Here is a tiny trained network, its code and every weight. The questions are about switching its units off for an input and a target symbol, where a switched-off unit gives its printed mean instead of its output.

import numpy as np


def w(rows, s, z=0):
    codes = np.array(rows[::2]) - 128.0
    scale = np.full(codes.shape[1], s)
    scale[-1] = z or s
    return codes * scale


def norm(h):
    return h / np.sqrt((h * h).mean(-1, keepdims=True) + 1e-5)


def f(y):
    return np.maximum(y, 0)


def softmax(a):
    e = np.exp(a - a.max(-1, keepdims=True))
    return e / e.sum(-1, keepdims=True)


def log_softmax(a):
    a = a - a.max(-1, keepdims=True)
    return a - np.log(np.exp(a).sum(-1, keepdims=True))


def net(x, mask):
    ids = ['Θδεζμφψω'.index(c) for c in x.split()]
    T = len(ids)
    res = E[ids] + P[:T]
    u = 0
    for l in range(2):
        r = norm(res)
        for j in range(2):
            rows = slice(2 * j, 2 * j + 2)
            q, k, v = (r @ M[l][rows].T for M in (Q, K, V))
            z = softmax(np.where(np.tri(T) > 0, q @ k.T / 2**0.5, -1e9)) @ v
            o = O[l][rows]
            res = res + np.where(mask[u + j], z, o[:, -1]) @ o[:, :-1]
        u += 2
        y = f(norm(res) @ A[l][:, :-1].T + A[l][:, -1])
        res = res + np.where(mask[u : u + 12], y, B[l][:, -1]) @ B[l][:, :-1]
        u += 12
    return log_softmax(norm(res)[-1] @ U[:, :-1].T + U[:, -1])


Q, K, V, O, A, B = {}, {}, {}, {}, {}, {}
E = w([
[138,73,3],'Θ',
[120,98,155],'δ',
[114,79,78],'ε',
[109,53,87],'ζ',
[128,132,99],'μ',
[139,143,186],'φ',
[122,87,109],'ψ',
[106,60,198],'ω',
],0.0014)
P = w([
[134,136,121],'0',
[62,181,139],'1',
[129,139,156],'2',
[132,102,133],'3',
[243,2,150],'4',
[89,81,125],'5',
[130,102,125],'6',
],0.0055)
Q[0] = w([
[100,224,243],'L0H0',
[126,1,64],'L0H0',
[145,184,108],'L0H1',
[162,209,137],'L0H1',
],0.0045)
K[0] = w([
[1,148,148],'L0H0',
[248,169,64],'L0H0',
[122,183,163],'L0H1',
[87,213,175],'L0H1',
],0.0043)
V[0] = w([
[255,107,146],'L0H0',
[246,175,158],'L0H0',
[74,111,144],'L0H1',
[151,135,154],'L0H1',
],0.0025)
O[0] = w([
[246,82,210,250],'L0H0',
[252,107,142,43],'L0H0',
[203,89,137,155],'L0H1',
[119,100,94,65],'L0H1',
],0.0019,0.00024)
A[0] = w([
[240,134,146,104],'L0N0',
[201,85,64,101],'L0N1',
[214,252,92,7],'L0N2',
[113,96,181,91],'L0N3',
[125,127,131,112],'L0N4',
[150,164,229,79],'L0N5',
[81,159,125,154],'L0N6',
[88,86,161,120],'L0N7',
[206,129,148,137],'L0N8',
[110,202,175,196],'L0N9',
[93,193,128,81],'L0N10',
[70,212,132,160],'L0N11',
],0.0036,0.0018)
B[0] = w([
[201,80,70,214],'L0N0',
[149,175,210,254],'L0N1',
[3,188,34,141],'L0N2',
[109,156,89,189],'L0N3',
[127,131,127,128],'L0N4',
[107,154,201,161],'L0N5',
[163,124,136,188],'L0N6',
[156,162,86,230],'L0N7',
[178,34,74,207],'L0N8',
[137,170,178,206],'L0N9',
[149,154,115,164],'L0N10',
[192,150,158,214],'L0N11',
],0.0034,0.0015)
Q[1] = w([
[131,130,135],'L1H0',
[149,121,131],'L1H0',
[127,154,134],'L1H1',
[1,195,116],'L1H1',
],0.017)
K[1] = w([
[157,120,124],'L1H0',
[122,84,107],'L1H0',
[30,148,173],'L1H1',
[84,90,254],'L1H1',
],0.0062)
V[1] = w([
[208,180,84],'L1H0',
[64,147,142],'L1H0',
[167,229,107],'L1H1',
[1,117,79],'L1H1',
],0.0032)
O[1] = w([
[73,112,211,227],'L1H0',
[183,169,133,54],'L1H0',
[136,82,3,239],'L1H1',
[67,64,181,2],'L1H1',
],0.0033,0.00088)
A[1] = w([
[7,98,80,67],'L1N0',
[125,215,129,88],'L1N1',
[122,176,150,90],'L1N2',
[197,96,111,96],'L1N3',
[1,232,61,5],'L1N4',
[174,172,44,164],'L1N5',
[160,173,37,134],'L1N6',
[109,182,178,179],'L1N7',
[95,192,116,170],'L1N8',
[16,188,126,49],'L1N9',
[152,90,179,189],'L1N10',
[150,60,92,187],'L1N11',
],0.0035,0.0017)
B[1] = w([
[172,173,122,180],'L1N0',
[101,121,91,162],'L1N1',
[118,132,103,148],'L1N2',
[115,157,138,198],'L1N3',
[197,1,141,182],'L1N4',
[89,124,131,186],'L1N5',
[82,129,134,170],'L1N6',
[135,81,89,175],'L1N7',
[129,103,101,173],'L1N8',
[182,123,143,169],'L1N9',
[100,142,139,206],'L1N10',
[136,154,123,252],'L1N11',
],0.0064,0.0025)
U = w([
[227,109,152,238],'Θ',
[33,202,119,111],'δ',
[84,121,71,3],'ε',
[166,6,111,182],'ζ',
[177,219,94,66],'μ',
[122,214,198,125],'φ',
[80,138,70,64],'ψ',
[45,75,240,140],'ω',
],0.012,0.0035)

Each question gives the input, a string of symbols that net reads in full, and the target symbol t.
The units are the heads (2 rows each of Q, K, V and O) and the neurons (one row each of A and B). Each row of codes is followed by its name. A weight is (code - 128) times the scale printed after its matrix; where a second scale follows, it is the last column's (O, A, B and U).
mask holds one flag per unit, layer by layer, with each layer's heads first. A switched-off unit (its flag False) gives its mean, the last column of its rows in O or B, instead of its output. The means were averaged over made-up inputs and are rounded, as every weight is.
A unit's drop is (log p(t) with every unit on - log p(t) with that unit switched off) / (log p(t) with every unit on - log p(t) with every unit switched off).
most important unit: the unit with the biggest drop
k most important neurons: the k neurons with the biggest drops, biggest first
k most important neurons of layer l: the k neurons of layer l with the biggest drops, biggest first
which heads matter: for each layer, one digit per head in row order, 1 if its drop is at least 0.15 and else 0, layers parted by /
input φ φ ε ζ, target μ: most important unit -> L1H1
input ζ ζ μ φ ζ ζ φ, target ω: 3 most important neurons -> [L0N11, L0N7, L0N9]
input ζ μ Θ φ, target ω: 3 most important neurons of layer 0 -> [L0N11, L0N9, L0N5]
input ζ ζ δ ζ ε ζ ε, target ω: 4 most important neurons -> [L0N7, L0N11, L0N0, L0N9]
input φ ζ φ δ φ ω ω, target μ: 2 most important neurons -> [L1N4, L1N3]
input ψ φ μ δ δ Θ ψ, target δ: 3 most important neurons -> [L1N4, L0N1, L0N2]
input ω φ ψ Θ ζ Θ ζ, target φ: 2 most important neurons of layer 1 -> [L1N4, L1N7]
input φ ζ ψ ε, target μ: 2 most important neurons -> [L1N4, L1N3]
input φ Θ φ ψ ε δ ψ, target μ: which heads matter -> 10 / 01
input φ Θ Θ ζ ζ ζ Θ, target μ: which heads matter -> 10 / 01
input ψ ω δ μ, target δ: which heads matter -> 00 / 01
input ζ δ ζ Θ φ ζ ω, target ω: 2 most important neurons -> [L0N11, L1N4]
input ζ φ Θ μ, target ω: 4 most important neurons -> [L0N11, L0N9, L0N5, L0N7]
input ε ζ ω, target ω: 3 most important neurons of layer 1 -> [L1N7, L1N4, L1N11]
input ψ ε ζ ω, target δ: which heads matter -> 10 / 00
input φ μ μ δ, target μ: 2 most important neurons of layer 1 -> [L1N4, L1N3]
input ψ ψ ζ φ, target δ: most important unit -> L0N1
input ζ ψ δ δ ζ Θ ψ, target ω: which heads matter -> 00 / 01
input ζ ω ω ψ ψ ε Θ, target ω: 2 most important neurons -> [L0N0, L0N11]
input δ ε ζ Θ, target Θ: 2 most important neurons -> [L0N1, L1N4]
input δ ζ ψ φ ζ μ, target μ: which heads matter -> 00 / 01
input φ δ ζ ζ ζ ε Θ, target μ: most important neuron of layer 1 -> [L1N4]
input ω ζ φ ω, target φ: which heads matter -> 00 / 11
input ζ ε δ δ ζ φ, target φ: 3 most important neurons -> [L1N4, L1N0, L0N7]
input ε ψ δ, target δ: which heads matter -> 10 / 11
input ζ ζ δ ψ, target ω: 3 most important neurons -> [L0N7, L0N9, L0N11]
